Here is a tiny trained network, its code and every weight. The questions are about switching its units off for an input and a class, where a switched-off unit gives its printed mean instead of its output.

import numpy as np


def w(rows, s, z=0):
    codes = np.array(rows[::2]) - 128.0
    scale = np.full(codes.shape[1], s)
    scale[-1] = z or s
    return codes * scale


def f(y):
    return np.maximum(y, 0)


def log_softmax(a):
    a = a - a.max(-1, keepdims=True)
    return a - np.log(np.exp(a).sum(-1, keepdims=True))


def net(x, mask):
    res = np.array(x, float).reshape(1, 6) / 4 @ E
    y = f(res @ A[0][:, :-1].T + A[0][:, -1])
    res = res + np.where(mask, y, B[0][:, -1]) @ B[0][:, :-1]
    return log_softmax(res[-1] @ U[:, :-1].T + U[:, -1])


A, B = {}, {}
E = w([
[32,227,217,142,142,170],'x0',
[126,133,123,128,119,123],'x1',
[128,133,124,124,123,126],'x2',
[122,85,212,8,116,5],'x3',
[128,123,131,128,133,131],'x4',
[222,125,207,134,31,219],'x5',
],0.013)
A[0] = w([
[49,246,211,87,172,185,154],'n1',
[183,148,151,240,62,190,169],'n2',
[101,174,147,175,127,176,140],'n3',
[108,163,44,154,188,148,222],'n4',
[169,133,109,172,102,204,177],'n5',
[172,130,210,122,81,72,51],'n6',
[142,93,48,42,190,24,209],'n7',
[79,118,65,126,158,162,192],'n8',
[178,105,61,128,89,187,174],'n9',
[59,174,131,89,139,98,120],'n10',
[154,65,89,107,130,89,170],'n11',
[139,186,182,141,135,152,129],'n12',
[98,114,85,199,144,151,198],'n13',
[83,127,73,190,163,110,205],'n14',
[194,47,127,168,92,124,167],'n15',
[116,118,184,21,109,64,186],'n16',
[60,98,125,105,139,58,116],'n17',
[125,46,231,84,16,128,37],'n18',
[112,95,96,127,138,107,106],'n19',
[75,91,147,109,180,39,130],'n20',
[34,168,186,121,132,69,134],'n21',
[116,119,169,143,112,143,65],'n22',
[173,81,66,122,102,107,243],'n23',
[182,60,63,106,126,126,254],'n24',
[87,127,72,190,175,113,203],'n25',
[188,115,210,90,99,152,64],'n26',
],0.013,0.0064)
B[0] = w([
[57,189,127,204,112,233,240],'n1',
[89,89,101,87,5,165,211],'n2',
[80,176,116,154,66,141,182],'n3',
[217,226,83,151,115,70,202],'n4',
[146,74,203,76,44,179,192],'n5',
[157,202,75,169,181,97,169],'n6',
[108,80,134,101,188,82,252],'n7',
[170,201,106,107,143,97,178],'n8',
[169,76,168,96,90,121,187],'n9',
[119,129,134,141,196,223,193],'n10',
[117,97,104,109,164,71,185],'n11',
[87,153,77,149,117,181,168],'n12',
[180,174,97,119,97,115,186],'n13',
[193,159,107,154,180,131,194],'n14',
[177,102,138,119,117,103,183],'n15',
[123,130,125,153,222,139,230],'n16',
[94,84,153,145,160,162,200],'n17',
[209,194,55,140,141,90,187],'n18',
[109,128,127,123,135,103,156],'n19',
[63,103,170,96,175,141,218],'n20',
[113,157,155,156,186,186,219],'n21',
[114,124,101,150,127,129,141],'n22',
[178,77,124,61,159,43,193],'n23',
[182,83,148,82,117,93,202],'n24',
[166,176,95,147,175,93,196],'n25',
[159,203,66,184,83,90,170],'n26',
],0.011,0.026)
U = w([
[220,158,105,129,146,63,234],'0',
[109,231,58,193,136,149,208],'1',
[69,55,145,99,186,88,37],'2',
[65,144,252,161,186,182,104],'3',
[161,45,156,70,68,162,84],'4',
[26,145,136,152,30,171,7],'5',
],0.012,0.0021)

Each question gives the input, the list of numbers given to net, and the class t.
The units are the neurons (one row each of A and B). Each row of codes is followed by its name. A weight is (code - 128) times the scale printed after its matrix; where a second scale follows, it is the last column's (A, B and U).
mask holds one flag per neuron, in row order. A switched-off neuron (its flag False) gives its mean, the last column of its row in B, instead of its output. The means were averaged over made-up inputs and are rounded, as every weight is.
A unit's drop is (log p(t) with every unit on - log p(t) with that unit switched off) / (log p(t) with every unit on - log p(t) with every unit switched off).
unit that matters most: the unit with the biggest drop
k most important neurons: the k neurons with the biggest drops, biggest first
drop when u is switched off: that unit's drop, to one decimal
input [0,1,1,0,4,2], class 4: 2 most important neurons : (n1 n4)
input [1,8,8,5,-3,-6], class 3: unit that matters most : n21
input [1,3,5,6,-3,1], class 1: 4 most important neurons : (n18 n6 n26 n5)
input [-8,6,-4,1,-4,-7], class 2: 2 most important neurons : (n7 n20)
input [0,-3,1,0,5,6], class 4: 4 most important neurons : (n1 n2 n4 n5)
input [0,0,-4,7,1,-3], class 2: 2 most important neurons : (n1 n7)
input [-2,-3,3,-6,8,1], class 4: 2 most important neurons : (n5 n2)
input [0,-6,4,-1,-6,0], class 0: 2 most important neurons : (n1 n2)
input [0,-2,-8,-5,-4,-4], class 0: drop when n1 is switched off : 0.6
input [1,6,-2,8,3,-4], class 3: drop when n21 is switched off : 0.4
input [1,1,2,3,-8,6], class 1: drop when n23 is switched off : 0.1
